[  5  -1   9  -5 -10   6  -5   6   0   6   4  -1   6   2  -9   2  -3 -11
   8  -7   1   6   2 -16   1  -8 -21  -6  -1   1  -8  -8   2  10   9  -2
   1   1  13 -10  14 -25 -15 -20 -24   7   9 -35 -19   4   9  -2  25 -20
 -11   7   2  19 -10   3   7  15  -3  -6   8  17   0   7  16   1   0   3] : K + <67>
[ 23  25   8  -8   1  11  -3   5 -29   6  -5   8   7  -2   3   1   5  12
  -3  -4  -6  13   5  -2   5   0  -6   3   0   9  -7   0   2  13  13   1
   0  16  -2 -12  11 -31   9  -4   7   4  -1   0 -13   8   7   0  39  -7
  14   2  10   5 -11  11  15  11   8   4  -2   1   5   8  11  -2   3 -10] : G + <65>
[ 11  -1  -3 -10 -16   6  -9  25   7  -5   9  -4  18   4  14   0  -7 -27
  11  -5   0   4  -2 -11   6 -10 -21  -8   6  -8 -10  -5  -5   6  11  -9
   7   5  19  -7  15 -15 -15 -17 -19   2   7 -34  -4  -3 -10  -1  24  -9
  -6   1   4  28  -3   1  10   8  -6  -5   4  16  -1  18  10   4  -2  10] : K + <67>
[ 16   2  10  -2 -13  12  -5   7 -18   5   1   1  14   3  -1   1   0 -10
   8  -6  -1   4   3 -13   1  -5 -14  -9   3  -6 -14 -14  -1  19  15  -6
   5   8  16  -8  16 -32 -14 -15 -18   3   7 -38 -13   6   3  -2  37  -9
   4   5   2  27 -15   4  18  11   1   1   1  10  -7   8  16   1   2 -10] : K + <67>
[ 33   9   0  -8   7   6  -5  14 -17  15  -4  -2   4  -1 -10  -5  10 -10
  11  -6   4   7   9 -12  -2  -2  -8  -6   3   8  -3  -9  -6   7  10  -1
  -7  16  13  -3  10 -32  -3  -8  -6   5  -4 -24 -18   2   1   1  37  -4
  14   5  11  26 -12  19   6  18  11  -1  -4   4   4  11  15   3  -3  -3] : K + <65>
[ 17  13   1   1 -13  15  -2   0  -7  -5 -10  -7  22  -5   6  13   0  12
   6  -4  -1  -3   1  -4  -3  -5 -20   0  -2  -1   1  -1   1  10  10  -6
   3  -4   6 -16  11 -24 -14  -4 -10   0   8  -5  -5   4   8  -5  11  -5
   0   2   2   8 -12  -4  16  -4   6   9   3   2   1   6  11   3   3  -4] : G + <67>
[ 31  12  10 -12  -3   9  -5   3 -18  14  -2  -6   5   4  -2   0   0  -2
   4  -7   0  13   3 -10   2  -4  -4  -6   3  11  -8  -8   3  12  11   6
  -3  10  12  -8  13 -31  -9 -11  -7   3  -1 -26 -21   4   4   3  40  -5
  14   6  12  20  -8   7  12  14   7   2   7  11   5   6  21   2  -2 -11] : K + <65>
[ 30  12   4   4  -8  16  -3 -11 -15  -6  -6  -1  -1  -4   6   9   0  16
   6  -1  -1   0   4  -4  -2 -10   3  -4  -5   8 -13  -6   1  18   4  -4
   4   0   1 -16  15 -34 -11 -11   2   3  14 -17  -4   4   5  -1  20  -9
  -2   4   5  10 -30  -1  19   6   7   4   4   5   1  -5  15   6   8 -18] : G + <67>
[-13  -4  -5  -8  -9  -3  -4  45  -2   4  -6   4  14   5   1  -4  -9 -30
   6  -6  -5   5  -2 -18  -5  -4  -6 -11  -4   0 -15   1 -12   2   6  -4
   8  -5  12   7  11 -19   2 -15  -4  -1  -3 -19  17  -8  -7   0  16  -7
  -2  -1   1  24  -6   9  10   9  -3 -13  -4  20  -3   4   5   0   2   8] : K + <57>
[ 13  -4  -8   4   4   7   0  35   1 -16  -4   7  11  -9   3   2  -9  -1
   0  -6  -4  -7   6  -2   0   0  17   2  -4   9   3   3  -1  -1   7   0
   4  -3  -2  -1  15 -22   6  11   0  -1  -4  20   9   3 -13   0 -17  -4
   1   0   2   5 -21  14  14  -6  17  -6   3  -5   1   2   3   7   3 -21] : G + <59>
[ 26  14   4  -6  -5  10  -8  21 -21  12  -4  -9  13   3   2   3   3  -7
  -1  -4  -4  16  -1 -14  -3  -1  -5  -4  10   6 -11  -4   1  16  10  -1
  -4   8  13 -16  14 -37   2 -11  -5   3  -6 -29 -14  -1   4  -2  55 -11
   5   2   9  25  -5  15  20  17   9   9  -3  10   6  16  18   1   0  -6] : K + <65>
[ 11  -9  -1  -8  -8   5  -6  18   2   3   2   0   9   2  -2  -3  -3 -25
  10  -5   1   8  -3 -11  -2   2 -12 -10   1   3 -13  -5  -5  17  13  -4
   5   4  -5   2  16 -23 -13 -11 -20   4   5 -31 -10  -5   3   0  18  -8
  -6   5   0  18   3   7   6   7   3  -4   1  10   1   3  12  -4  -3  -1] : K + <67>
[-15 -16 -12  -2 -11  -2  -2  41  26 -14   0   8  19   0   0  -3  -9 -32
   9   5   0  -5  -9  -7  -9  -3  -8 -10   0 -12  -9   0 -14  -9  11 -11
  13 -11  16   2  11  -5  -9  -5 -14  -5   4 -15  18 -12 -14   0 -16  -4
  -9  -7  -6  19   5  -4   6  -7  -7 -13   5  14  -3  -7  -2   4   4   7] : K + <57>
[ 26  11  20 -11  -5  10  -8  21 -19  12   1  -2  16   7  -4  -7  -4 -17
   5  -8  -1  20   3 -10   1  -2 -10  -7  14   6 -21  -9   0  14  14   4
   0   9  17  -3  14 -38 -12  -8  -8   8  -6 -31 -10  -2   4  -1  57  -9
  13   5  14  32   8   8  14  16   2   1  -4  12   4  12  18  -3  -3   8] : K + <65>
[ 12  -6   2  -8 -22   9  -9   4   0   6   2   0  11   1   4  -2  -8 -17
  12  -2   4   7  -1 -15  -5  -6 -23 -10   1  -1 -20 -15  -5  12  21  -7
   3   3  19 -14  18 -28 -23 -21 -26   6   9 -48 -11   8   5  -3  34 -10
  -9   6   7  28  -6   1  10  11 -12   1   4  12  -4   1  17   3   3  -1] : K + <67>
[ 30  22  -2   1   2  11   0  11 -14   4  -3  -5  12  -5   0   1   5  17
  -3 -10  -4   2   4  -7   0  -3   4  -2  -4   7   6   1   2   2   5   0
  -5   7   3  -9   4 -27  -1   7   1   1  -1   0  -8   6  -3   0  18  -2
   5   7  13  10 -17  18  17  -1  18  18   1  -5   0   9  14   0   1 -13] : G + <65>
[ 36  10   3 -11   1   3  -6  26 -13  18   2  -2   8  10 -20  -7   2 -23
   1 -17  -6  12   1 -24  -4  -3 -17  -9   8   4  -4  -9   1  11  13   0
  -4  19  25  -5  20 -42 -12  -3  -9   9 -10 -44 -24   1   0  -3  55  -6
  19   3  12  41  -4  27  17  15  14   1   9   5   0  15  22  -5  -8   4] : K + <65>
[  3  -5  -2  -6  11   1  -2  61  -9   2 -10  -2  20  -4  -1  -9   0 -21
  -1 -21  -6   3   3 -19  -4   1   3  -2  -4   5   3   4  -5  -3   8  -1
  -1   9  12   7   9 -27  14   3   5  -2 -16   9   5  -3 -13   0   9 -10
   3   2   8  23   2  20  15   4  14  -8   3   3   1   9   5  -7  -2  -1] : K + <59>
[ 30  19   1 -11  -5   8  -6  26 -15  18  -1  -3  13   0  -5  -8   7 -12
   9  -8  -4  13  -1 -14   1  -2  -9  -6  10   2 -11  -6  -3  15  10   3
  -1  17  19  -7  16 -38  -8 -11  -9   4  -2 -34  -8  -3   0   0  63 -10
   9   7   9  34  -5  14  20  19  10   3  -6  10   3   9  22 -11  -4   4] : K + <65>
[ -8   2 -20 -11  -5  -3  -7  61   5 -15  -8   1  36   4   3  -5 -11 -32
   7 -13 -11  -2  -9  -8  -7  -2   3  -8   5  -3  -7  18 -12   2   5 -15
  14 -14  12   6   5 -19   0   0   1  -8  -5  -4  30 -19 -23   0  13  -7
   5  -3   4  31  10   0  15  -1  -1  -9  -2  10  -1   1  -4   2  -2  11] : K + <57>
[-27 -12  -8  -5  -5   5  -3  48  21  -8  -2   0  21   4  -1  -6 -17 -30
   5  -4  -3  -1  -5  -6  -2  -1  -7  -4   1 -11 -22   3 -17  -4   6  -9
  13  -7  10   3   6  -3  -5  -5 -10  -5   1  -8  29 -15 -13  -1   0  -5
 -11  -3  -5  20  11   1   2   3 -13 -10  -2  15  -5  -7  -6   3  -4  12] : K + <57>
[-11 -10 -13  -7  -1  -7  -1  33  12  -7  -8   5  10   0  12  -5  -9 -21
   7 -10   1  -9  -4 -12  -4   0  -5  -8  -9   2   0   3 -13  -7  14  -9
  15  -8  15   3  12 -10  -3  -9  -4  -3   4 -16  23  -6 -17  -5 -10  -5
  -8   0  -3  25 -15   3   7  -3  -2  -9   9  11  -5  -7   3   9   1   0] : K + <57>
[-11   5 -21   5   0  -1   5  41   7 -26 -15   2  28 -10  10   2 -12   7
   3  -8  -5 -26  -2  -8  -7  -7  16   5 -20  -6   2  16 -10 -25   2  -1
  11 -15   7 -11   6  -6  11   7   7  -6  -2  25  40  -7 -25   1 -37  -2
  -3  -3  -3   3 -35   3  15 -20  18  -7   5   0  -2 -11  -8   2   7 -12] : G + <57>
[-10   4   7  -9 -20  11  -9  20 -10   6   3  -1  19   8  -5  -1  -8 -23
   9   0   4  16   2 -15  -4 -25 -16  -5  12  -4 -21  -2  -8  18  14  -8
   7  -2  16  -9  11 -28 -13 -17 -17   0   9 -11  -3  -4  10  -3  46 -13
  -7   1   5  26  13  -5  11  17 -13   1   1  16  -2   0   6   0   3  10] : K + <67>
[ 14  10   2   3  -7  13  -5  -5 -11  -5  -3  -1  12  -1   4   6  -3  15
   8  -1   0  -7   1  -4   1  -5  -5  -3  -4   7  -5   0   2  11  13   9
   4  -5   4 -19  13 -24  -8  -4 -12  -3  11 -11 -14   6   2  -1  10  -8
  -5   1   1   1 -22  -2  12   2   2   3  11   4   1  -1  18   3   8 -11] : G + <67>
[ 31  13   3  -7  -2  10   0  11 -12  21   0   7   3  -2  -8   1   5  -9
   5 -12  -2   7   0 -22  -1  -5  -3  -9   5   6   0 -10   0   9   9   0
  -5  11   6  -6  14 -29 -10 -12 -10   6  -4 -28 -20   2   3   1  37  -6
   7   5   6  29 -13  16  17  12   6   9   0  10  -6  12  26  -7  -3  -6] : K + <65>
[ -8  -7   8  -9 -11   7  -6   7  12   9  10  -5   8   1  -6   3  -2 -13
   5  -5   1  -1   1 -16   1  -1 -29  -9   1  -5  -8  -7  -5   3   9 -15
   3   7   9 -10   9 -12 -14 -19 -25  -1  17 -33 -17   3   8  -5   9 -11
 -25  -1   2  20  11  -9   5   5  -8  -9   7  19  -6  -1  13   0   0  16] : K + <67>
[ 12   8   4 -10  -2   4  -5   9 -16  13  -3   4   5   4  -3  -2  -4  -4
   1  -9  -2  10   3 -17   3  -5  -8  -4   0   6  -8 -10  -6  15  12  -5
  32   7  11  -6  12 -29  -7 -17 -11   4   0 -28 -14   3   7   7  42  -9
   2   7   6  27 -10   9  14  19   2  -3   3  12  -1   6  18   8   5   8] : K + <65>
[ 17  13   1  -5  -3  15   1  14 -18  -3  -4  -4  13  -5   0   3   2   8
   4 -11  -5   4   5 -14  -5  -6  -1   0  -2   0   4  -5  -1  11  11  -1
  -3   8   7 -10  17 -33  -7   3  -3   2   1  -9 -15   3  -2   1  23  -7
   7   4  10  10 -26  12  16   2  15   2   0   8   4   9  18  -3   0 -14] : G + <65>
[ 30  13   1 -11  -5  10   6   9 -22  16  -4  -3   0   1  -5   0   3  -9
   3 -10  -7  13  10 -14  -2  -2 -15  -8   4  10  -5 -10   0  12  13   5
  -5  11  15  -6  12 -33  -5 -13  -8  10  -5 -29 -22   4   3   0  50  -9
  16   8   7  26 -14  16  13  16   8   2  -3   9   3   9  18  -2 -10   0] : K + <65>
[ 11   4   2   5 -15  11  -2 -10  -2 -13  -2   2   9 -11   9  12  -4  21
   6   2   2 -12   7  -2  -2 -10  -5 -14  -9  -1  -5  -4  -3   6  12  -6
   6  -8  -1 -18  14 -20 -16  -1 -16   2  19  -7  -2   5   4  -7 -13  -8
 -13  -1  -5   0 -21  -9   7 -10   9   3   9   3   9  -1   7   4   9 -22] : G + <67>
[ 26   2   1  -9   1   0  -2  17  -9  13   3   1   2   4  -6  -4   5 -12
   2  -9  -4  10   0 -19  -1  -2  -7  -8   2  -3   0  -8   3   6   8   0
  -5  13  12   1  11 -22  -2  -7  -5   8 -12 -13 -19   1   4   0  36  -5
   6   3   5  15   1  15   9  22   5   8  -3  13  -2   8  14  -6  -5   3] : K + <65>
[ 34  10  -9 -10  -6  11  -3  19 -14  10   0  -2  15  -3  -1 -10   3  -3
   5 -11  -4   2   4 -13  -6  -4 -11 -12   4  -2   3  -6  -2   3  10  -1
  -3   5  16  -8  24 -36 -13  -6  -8   7  -4 -27  -9  14  -1   1  37  -6
  11  -2   9  27 -23  16  23   1  12   3  -1   8   2   9  19  -2  -1  -6] : K + <65>
[-15 -11  -7  -3  -5  -2  -5  43  10 -15 -12   6  19   7   1  -4 -13 -24
   2  -5  -3 -11   0  -6  -7  -1   0 -15 -10   4 -14   3 -14  -2  17  -6
  14 -11  14   2  12 -18  -2  -5  -7  -1   7 -24  27 -10 -18  -1 -11  -7
   1  -4  -3  23 -19   8  10   0   0  -9  13  13  -3  -5   5   6  -1 -15] : K + <57>
[  0  -9 -10 -10   5  -3  -2  28   8  -4  -2   2  14   6   2  -5  -6 -34
   5 -11  -6   2  -3  -8  -3   0  -2  -8  -3   9  -6  -1  -7  -4  10  -7
   8   7  15   3  13 -27  -1  -2  -5   0 -17 -13   7  -7 -13  -1  11  -6
   5  -6  -1  26  -2  12   7   1   9  -8  -1   6  -3   5   9   0   1  -2] : K + <57>
[-13  -7 -20  -7 -21   5  -7  46   6  -9  -5  -1  32   1   1  -3 -13 -30
  10   1   0   3  -4  -3  -6  -3  -1  -5   6  -7 -13  10 -18   1  15 -11
  15  -8  17   1  11 -11  -3  -4 -11  -3   3 -11  25 -15 -14   1  14 -11
   2  -2   0  27  11  -4  10   1  -2  -6  -1  13 -11   0   2   5  -2   9] : K + <57>
[ 42  12  -9  -9  -9   5  -6  14 -10   7   4  -2  14   6  -3  -3   1 -22
  10  -7  -5  11  -2  -8  -4  10  -8 -18  13   7  -3  -9  -7   8  23  -3
  -1   5  24  -2  10 -29 -21  -7  -5   7  -5 -41  -4  -4  -7  -5  49   3
  29  11   2  33  -5  13  16   4   3   6  -7   4   2  12  15  -6  -5   0] : K + <65>
[ 20   0   6  -9   0  10 -11  25  -8  14  -2  -2   7   4  -5   2   2 -21
   2 -10  -3  15   2 -17   1  -2  -7  -9  22   6  -9 -14   1  13  16  -3
  -3  12  16  -3  16 -41 -11 -12 -14   4   7 -33 -19  -1   3   0  46  -8
   9  -1   8  28  -5  19  11  18   6  -8   1  13  -1  10  22  -5  -1  -3] : K + <65>
[ 26   6   9  -8  -3  10  -3  12 -13  11  -5   1  -2   7  -2  -4  -3 -19
   1  -4   0  21  -1  -4   2   1   1  -5  12  13 -15 -17   3  19  20   0
  -1   9  10   1  15 -35  -6 -10  -8   8  -2 -26 -13   0  11   0  41  -8
  14   5  11  25   0  18  11  11   4   0  -1   7   2   6  17   0  -2 -11] : K + <65>
[-25  -1 -13  -9  -7   1  -7  42   3  -4   6   1  32   3   1  -3  -3 -16
   7  -5  -6  -6  -4 -11  -5  -5  -8  -6  -2 -11  -9  10 -16   0  -1 -11
   9  -6   9   0   5  -7   1 -11  -3  -6   0 -12  23 -12 -13  -1  17  -5
  -8  -5  -2  25   2  -3   8   8 -10  -9   1  20  -1  -2  -2   5   6  17] : K + <57>
[  3  10  -4   2  -2   8  -2  18  -9 -14  -9   3  27 -10   6   3  -7  11
  -1  -1 -11 -13   1  -2  -2  -3   4   4  -7   1  -1  13  -3   6   1  -5
   4  -8   1 -12   4 -19   1   3   2  -5   5  10  14   0  -8  -2   6  -7
  -5  -3   1   0  -9  -1  10  -5   2   1   1   1   4  -1  11   3   5  -9] : G + <57>
[-12  -7 -11  -6  -5   3  -2  48   2  -2  -6  -3  26  -1   3  -4 -11 -14
   4 -10  -3  -8  -3  -8  -6  -4   2  -3  -2  -5  -7  12 -12   1  -1  -9
   9  -6   2   0   6 -13   3   0  -1  -8  -3   0  19 -13 -14  -2   3 -10
  -3  -3   0  19   2   4   8   2   1  -7   2  10   8   2  -3  -4  -1   6] : K + <57>
[ 25  -5  18  -4  -1   8  -3  19 -14  18   6  -2   0   9   3  -3   1 -28
   2  -2   1  27   3 -21   7   1  -7  -1  13   9 -13 -18   4  14  19   0
   1  18  10   1  10 -29  -2  -8 -12  10  -6 -29 -27   0   9   0  44 -10
   4   4  10  22  23  16   4  16   4   3  -2  10   1  10  13  -4  -6   0] : K + <65>
[ 18  13   3   2 -14  15  -2 -11  -9 -10   3   1  11 -11   6  10   2  25
   5  -6   0  -7   4 -13  -2 -16 -10  -3 -11   4   0   0  -3   9   5  -5
   1  -7   5 -19  16 -24 -16  -9 -20  -3  11 -18 -11  12   7  -1   8  -7
 -14   2   1   7 -33 -11  18   1   9   3   8   5  -2   0  17   4   8 -11] : G + <67>

[  5  17   5  17 -17   2   8  13  -9   4 -20  -2 -17   7   7 -15 -14  -4
  12   9 -16   9   6  10  13  24  -6 -12   8  28  20 -19  14 -10   4 -18
 -49  -6  20  -9  -4  19 -31   9  18  18   1  -9   2  -6   2  -5   6 -20
  21  12  16  23  -9  10 -12  -9   9  15 -54  26  19   7  -8  -1  26  24] : E + bizek
[ -7  13   5  12   2  21 -21  -2   2  12 -12  -2   8  -7  -4 -18  -4  -3
   2  13   2  -4   5  16  14  14   4  -7 -32  37  12   9  -1  -5  -9 -10
 -14   1 -11   6   4 -12 -25   0  -3  -1  35   0 -11   4 -24   2  19  17
 -19  -9  11   5  -3   5   2  -5   5  11  -7  -5 -15   2  -7  16   0  45] : E + zamok
[  2  -9  10   1  -2   4 -15  -4  -2   8  -3  -6  13   1  -4  -8   0   8
  -7  -5  -7  -4  -8  -4  -2  -9   5  -3 -17  26  -2  10   0  -6   6   3
  12   0  -7  -5   2 -20   0   0  -6  -5  18  16  -7   4  -2   1   1   8
  -4 -14  -3   2   8   5  10 -15   6  -5  22  -5   7   5   1   0   4  28] : H + zamok
[ -3  15  11  13  -3  13 -14  -4  -7   8  -5   0  14  -5   0 -15   6   8
  -4   1   5   5  -2  -3   5   3   0 -15 -14  40  11   7  -9  -5   0  -3
  18   6  -6   1  -2 -13  -5  -9  -5   0  16  12  -4  -1  -4  -2   6  10
   0 -11   7   9  13   9   9  -5  16   1   3  -5   8   2  -5  -1   4 -11] : J + zamok
[ -6  12  14   9   3  -8  -8  -4   0   6   5  16  30  27  -9  18  16  20
 -12  -8 -25  23  -5 -12  -9  17  17   7 -12  19 -12  11  12  17  18  20
  18  26  -9   3  -3 -18   9 -20  -2   7   2  20  -7   0   1   1 -18   3
  35 -16  10   5   8  -4  14 -15  19 -19  16 -32  17   6  14 -11  -6   0] : E + zamok
[ -1   5  -1  20  -4  15  -1 -10  -5  24  -8  -3   3   0 -13 -41  -5  -1
   9   0   5   2   5   8  14  17  -2  -9 -15  37  14  -3   1  -8   2  -5
   4  -5 -15  16  10   0 -26  -1  -2  -1  52 -10  -7   8  -6   3  11   1
 -13 -10  17  12  -2  16 -10 -13  11  24 -24   7   2  -1 -10   0  16  19] : J + zamok
